Below are the code and all the weights of a small trained network. Each question names an input and a class and asks about switching units off, where a switched-off unit gives its printed mean instead of its output.

import numpy as np


def w(rows, s, z=0):
    codes = np.array(rows[::2]) - 128.0
    scale = np.full(codes.shape[1], s)
    scale[-1] = z or s
    return codes * scale


def norm(h):
    return h / np.sqrt((h * h).mean(-1, keepdims=True) + 1e-5)


def f(y):
    return np.maximum(y, 0)


def log_softmax(a):
    a = a - a.max(-1, keepdims=True)
    return a - np.log(np.exp(a).sum(-1, keepdims=True))


def net(x, mask):
    res = np.array(x, float).reshape(1, 4) / 4 @ E
    u = 0
    for l in range(3):
        y = f(norm(res) @ A[l][:, :-1].T + A[l][:, -1])
        res = res + np.where(mask[u : u + 10], y, B[l][:, -1]) @ B[l][:, :-1]
        u += 10
    return log_softmax(norm(res)[-1] @ U[:, :-1].T + U[:, -1])


A, B = {}, {}
E = w([
[183,59,219,84],'x0',
[222,84,64,130],'x1',
[84,53,93,79],'x2',
[80,71,127,255],'x3',
],0.0055)
A[0] = w([
[92,139,85,126,121],'0.n1',
[173,161,11,79,237],'0.n2',
[146,82,149,58,167],'0.n3',
[189,54,203,90,4],'0.n4',
[113,152,98,108,192],'0.n5',
[117,118,191,133,109],'0.n6',
[98,231,138,1,126],'0.n7',
[156,132,190,125,184],'0.n8',
[162,191,179,179,191],'0.n9',
[213,49,239,92,85],'0.n10',
],0.0083,0.0024)
B[0] = w([
[159,254,193,113,169],'0.n1',
[90,161,101,167,248],'0.n2',
[128,187,94,135,217],'0.n3',
[193,197,162,97,209],'0.n4',
[88,148,130,164,177],'0.n5',
[90,158,128,84,164],'0.n6',
[185,136,14,140,251],'0.n7',
[168,144,88,118,187],'0.n8',
[77,14,24,52,192],'0.n9',
[112,179,129,136,255],'0.n10',
],0.0071,0.005)
A[1] = w([
[195,121,77,148,135],'1.n1',
[151,92,254,32,145],'1.n2',
[130,122,167,195,158],'1.n3',
[74,96,110,64,230],'1.n4',
[91,69,151,138,173],'1.n5',
[142,126,209,150,146],'1.n6',
[108,198,54,142,214],'1.n7',
[46,175,212,77,153],'1.n8',
[104,184,124,145,132],'1.n9',
[214,85,144,127,250],'1.n10',
],0.012,0.0023)
B[1] = w([
[67,52,179,128,180],'1.n1',
[177,218,176,148,155],'1.n2',
[44,175,82,141,145],'1.n3',
[180,67,188,108,157],'1.n4',
[89,69,36,142,147],'1.n5',
[106,182,55,147,138],'1.n6',
[175,66,254,126,246],'1.n7',
[154,63,181,167,161],'1.n8',
[128,181,191,167,172],'1.n9',
[69,134,187,154,160],'1.n10',
],0.0068,0.012)
A[2] = w([
[130,86,137,179,82],'2.n1',
[243,196,118,82,109],'2.n2',
[21,163,97,179,203],'2.n3',
[182,108,175,146,125],'2.n4',
[235,20,163,77,251],'2.n5',
[215,157,77,81,99],'2.n6',
[213,124,141,58,132],'2.n7',
[59,190,119,218,89],'2.n8',
[84,160,138,93,199],'2.n9',
[131,134,255,233,186],'2.n10',
],0.0081,0.0025)
B[2] = w([
[221,109,148,131,152],'2.n1',
[71,106,56,187,177],'2.n2',
[127,178,6,193,157],'2.n3',
[118,151,150,170,177],'2.n4',
[81,1,102,175,208],'2.n5',
[105,214,32,178,150],'2.n6',
[65,82,79,192,174],'2.n7',
[145,190,42,108,157],'2.n8',
[223,66,147,244,140],'2.n9',
[243,109,114,51,247],'2.n10',
],0.005,0.012)
U = w([
[143,52,160,191,252],'0',
[193,254,124,168,252],'1',
[84,130,36,190,252],'2',
[113,21,157,126,174],'3',
[98,114,140,70,36],'4',
[80,179,130,86,4],'5',
[69,189,122,79,4],'6',
[49,172,154,103,4],'7',
],0.0097,0.0031)

Each question gives the input, the list of numbers given to net, and the class t.
The units are the neurons (one row each of A and B). Each row of codes is followed by its name. A weight is (code - 128) times the scale printed after its matrix; where a second scale follows, it is the last column's (A, B and U).
mask holds one flag per neuron, layer by layer. A switched-off neuron (its flag False) gives its mean, the last column of its row in B, instead of its output. The means were averaged over made-up inputs and are rounded, as every weight is.
A unit's drop is (log p(t) with every unit on - log p(t) with that unit switched off) / (log p(t) with every unit on - log p(t) with every unit switched off).
The circuit of an input: a set's keep is (log p(t) with only the set's units on - log p(t) with every unit switched off) / (log p(t) with every unit on - log p(t) with every unit switched off). Starting from the 12 units with the biggest drops (on a tie, the unit counted first), units are removed one at a time, each time the one whose removal leaves the highest keep (on an exact tie, the one counted first), for as long as the keep stays at least 0.8.
circuit, biggest first: the units of the circuit, biggest drop first
unit that matters most: the unit with the biggest drop
k most important neurons: the k neurons with the biggest drops, biggest first
top k neurons in layer l: the k neurons of layer l with the biggest drops, biggest first
input [0,4,0,7], class 2: 3 most important neurons => 1.n7, 0.n7, 1.n3
input [7,0,1,-4], class 1: unit that matters most => 0.n4
input [2,6,3,-7], class 2: circuit, biggest first => 2.n6, 2.n10, 0.n2
input [2,-8,-7,-8], class 0: circuit, biggest first => 0.n9, 0.n4, 2.n9
input [8,1,4,-7], class 1: circuit, biggest first => 1.n2, 1.n7
input [-6,6,-6,-1], class 0: circuit, biggest first => 1.n7, 1.n1
input [-5,4,5,5], class 1: circuit, biggest first => 0.n9, 0.n1, 2.n5
input [1,-2,8,8], class 2: circuit, biggest first => 1.n7, 2.n3, 1.n1
input [1,-1,-7,4], class 3: 2 most important neurons => 0.n9, 1.n4
input [-7,-4,3,2], class 1: 4 most important neurons => 0.n9, 2.n5, 1.n1, 0.n1
input [5,-4,7,7], class 2: top 2 neurons in layer 1 => 1.n5, 1.n7
input [7,-2,-5,4], class 1: 2 most important neurons => 0.n7, 1.n2
input [3,-6,-8,-8], class 2: top 2 neurons in layer 0 => 0.n7, 0.n9
input [0,-6,-6,-5], class 0: unit that matters most => 1.n7
input [6,2,4,-3], class 1: 2 most important neurons => 0.n4, 0.n9
input [3,4,3,6], class 2: 3 most important neurons => 1.n7, 0.n7, 0.n9
input [0,-3,-7,7], class 2: top 4 neurons in layer 1 => 1.n7, 1.n3, 1.n1, 1.n8
input [3,4,5,-8], class 2: 2 most important neurons => 2.n6, 0.n3
input [7,-1,-5,1], class 1: top 4 neurons in layer 1 => 1.n2, 1.n7, 1.n1, 1.n4
input [0,4,-5,8], class 2: top neuron in layer 2 => 2.n3
input [-8,2,6,-4], class 1: 3 most important neurons => 0.n2, 0.n1, 1.n7
input [8,-7,-1,1], class 1: 3 most important neurons => 1.n2, 1.n7, 0.n4
input [1,-3,-4,1], class 3: 2 most important neurons => 0.n9, 1.n4
